Each row is followed by its class. Each block has new classes.
[ 0.46  1.18  0.30  3.41 -5.30  1.00  1.34 -0.73 -3.64  0.78 -0.66  0.69
 -0.80  1.63 -0.24 -0.96 -0.57  0.14  1.09  0.38  0.78  0.19  0.92 -0.43
  1.76 -0.79 -1.27 -1.13  0.91  3.01  0.88  2.79 -0.26  0.46 -0.91 -0.71
  0.69] -> U
[-1.96  0.03  1.45  0.26 -2.56  0.33  0.98 -2.01 -2.39  0.34  1.43  3.21
 -0.98  1.66 -0.74  0.82 -1.63 -0.39  0.38 -0.14  0.67 -0.72 -0.52 -1.55
 -0.72  1.63 -0.68  1.08  1.18  5.88 -1.53  3.69  0.47  0.24  0.46 -0.45
  1.30] -> U
[-0.72 -0.86 -0.65 -0.10 -0.07 -0.93 -0.58 -0.48 -0.65 -0.73 -0.29  1.00
 -0.78  0.43  0.19  1.83 -0.63  0.36 -0.67 -0.17  0.44 -1.02  0.56  0.12
 -0.92  1.84 -0.45  1.12  0.77  1.74 -0.16  0.09  0.56 -0.49  0.34  0.08
  0.56] -> D
[-0.92  0.81  1.63  2.68 -3.84  1.09  1.53  0.23 -3.78  1.08 -1.54  1.11
 -4.05  1.83 -1.07 -0.32 -1.68  0.46  0.86 -3.07 -0.04 -1.79  1.37  0.76
  1.74 -0.50 -0.49  1.51  1.87  3.04  1.67  2.27  0.11  0.56  0.05 -1.09
  0.06] -> U
[-0.30  0.13 -0.21  2.16 -4.13 -0.10  2.51  0.49 -3.85 -0.66 -1.00  1.16
  0.16  1.61 -0.91  2.30 -0.37 -0.39  0.22 -1.37  1.15 -2.90  1.86 -1.00
  0.22 -0.83 -2.12  0.61  1.21  1.32  0.25  1.25  0.67  0.89 -1.53 -0.32
 -0.25] -> U
[-0.05  0.11 -0.67  0.59 -0.86 -0.27 -1.55  1.43 -1.33  0.13 -3.26 -1.44
 -2.01  0.00  0.07  1.28 -1.12  0.12 -0.62 -1.47  0.23 -3.66  2.30  1.67
  1.55  0.97 -1.96  0.03  1.66 -1.00  1.75 -1.30 -0.31  0.20  0.34 -0.49
 -1.31] -> R
[-0.46 -0.97 -0.46 -0.58 -3.77 -0.32  2.05 -1.05 -3.15  0.27  0.06  1.13
 -0.06  1.70  0.77  2.60 -0.87  1.38 -0.23  1.22  0.13  3.22  0.57 -1.65
  0.07  4.62 -0.57 -0.22  1.68  5.62  0.66  1.10  1.20 -1.13  0.21 -1.67
  0.41] -> Q
[-2.69 -0.02  0.54 -0.06 -3.12  0.71 -1.23 -0.91 -2.29  1.59  1.36  1.03
 -2.35 -0.40 -1.69 -1.20 -1.99  1.86  1.18 -0.79 -1.06  1.25  1.69  0.41
  2.07  3.23 -3.94  1.12  1.18  2.83 -1.54  3.56  0.51 -0.16  0.80  1.25
  1.25] -> Q
[-0.75  0.84  1.18  4.65 -6.40 -0.29  3.20 -1.18 -0.95  0.85 -2.86  0.96
 -1.15  2.05  0.54  1.69 -1.08 -0.46 -0.51 -1.32  0.21 -0.75 -0.12 -1.10
 -0.31 -0.36  0.54 -0.77  1.31  7.20  3.01  1.98 -0.97 -0.24 -0.39 -1.96
  1.51] -> U
[-0.26  0.80  0.96  0.35 -3.54  0.31  1.10  0.99 -1.78  0.59  1.00  1.03
 -1.62  1.61 -0.24 -0.70  0.39  1.72  1.47 -1.64  0.20 -0.51  1.29  1.13
  1.10  2.28 -1.64  3.65 -1.14  2.13 -1.78  1.24  0.96 -0.62 -0.26  0.32
  0.00] -> J
[ 0.64 -0.22  0.61 -2.12 -1.50  0.28 -0.43 -1.18 -1.97  0.24 -0.46  0.05
 -0.69  0.56 -1.66 -1.53  0.26  1.77  1.20  1.32 -0.22 -2.10  1.62 -1.22
  0.54 -0.91 -0.28 -2.28  1.21  0.11  0.39  1.49 -0.10  0.76  0.19 -0.13
 -3.48] -> W
[-1.93 -0.39  2.16 -2.14 -1.64  1.11  2.33 -0.06 -0.79  0.60  0.38  2.09
 -0.41  0.95 -1.15 -0.47 -1.24  0.42  0.78 -3.03 -0.56 -0.92 -0.41  0.74
 -0.60  0.60  0.01 -1.00  0.67  1.53  0.05  1.76 -0.20  0.99  0.49 -0.70
 -1.31] -> U
[-1.52  0.35  1.45 -2.18 -2.00 -0.10  0.55  0.65 -0.01 -0.04  1.03  2.54
  0.92  1.77  1.50 -0.94  0.78  2.24  2.12 -0.17 -0.09 -0.38  0.76  0.09
  0.39  2.77 -1.02  1.43 -0.11  1.54 -2.38  0.33  0.41  0.20 -0.02  0.31
 -2.43] -> P
[ 0.59  1.04 -0.24  1.78 -5.33 -0.65  2.97 -0.89 -2.29  0.18 -0.54  1.76
  1.28  3.07  1.56  1.32  0.04  0.50  0.56  0.24  1.28  1.07 -0.45 -1.65
 -1.08  1.04 -0.17 -0.16  1.02  5.10  0.46  1.40  0.36 -0.17 -1.31 -0.70
 -1.13] -> U
[ 0.71 -0.04  0.63  1.18 -4.81 -0.47  2.46 -1.12 -1.66  0.09 -1.70  0.99
  0.28  2.07 -0.04  1.00 -1.12  0.39  0.52 -0.27  0.19  0.86  0.27 -0.08
  1.56  0.24 -0.10 -2.82  1.89  3.84  3.00  0.98 -0.12 -0.16 -0.68 -1.71
  0.22] -> U
[-1.27 -0.98 -0.64 -6.21  0.03  0.01  0.77  0.56 -0.37 -0.91  1.91  1.91
  1.83  0.41 -0.88  0.54 -0.42  1.28  1.26  0.03  0.07  0.65  1.86  0.61
 -1.81  5.49 -3.66  0.84  0.48  0.15 -3.44  0.26  1.37 -0.22 -0.20  1.45
 -0.83] -> Z
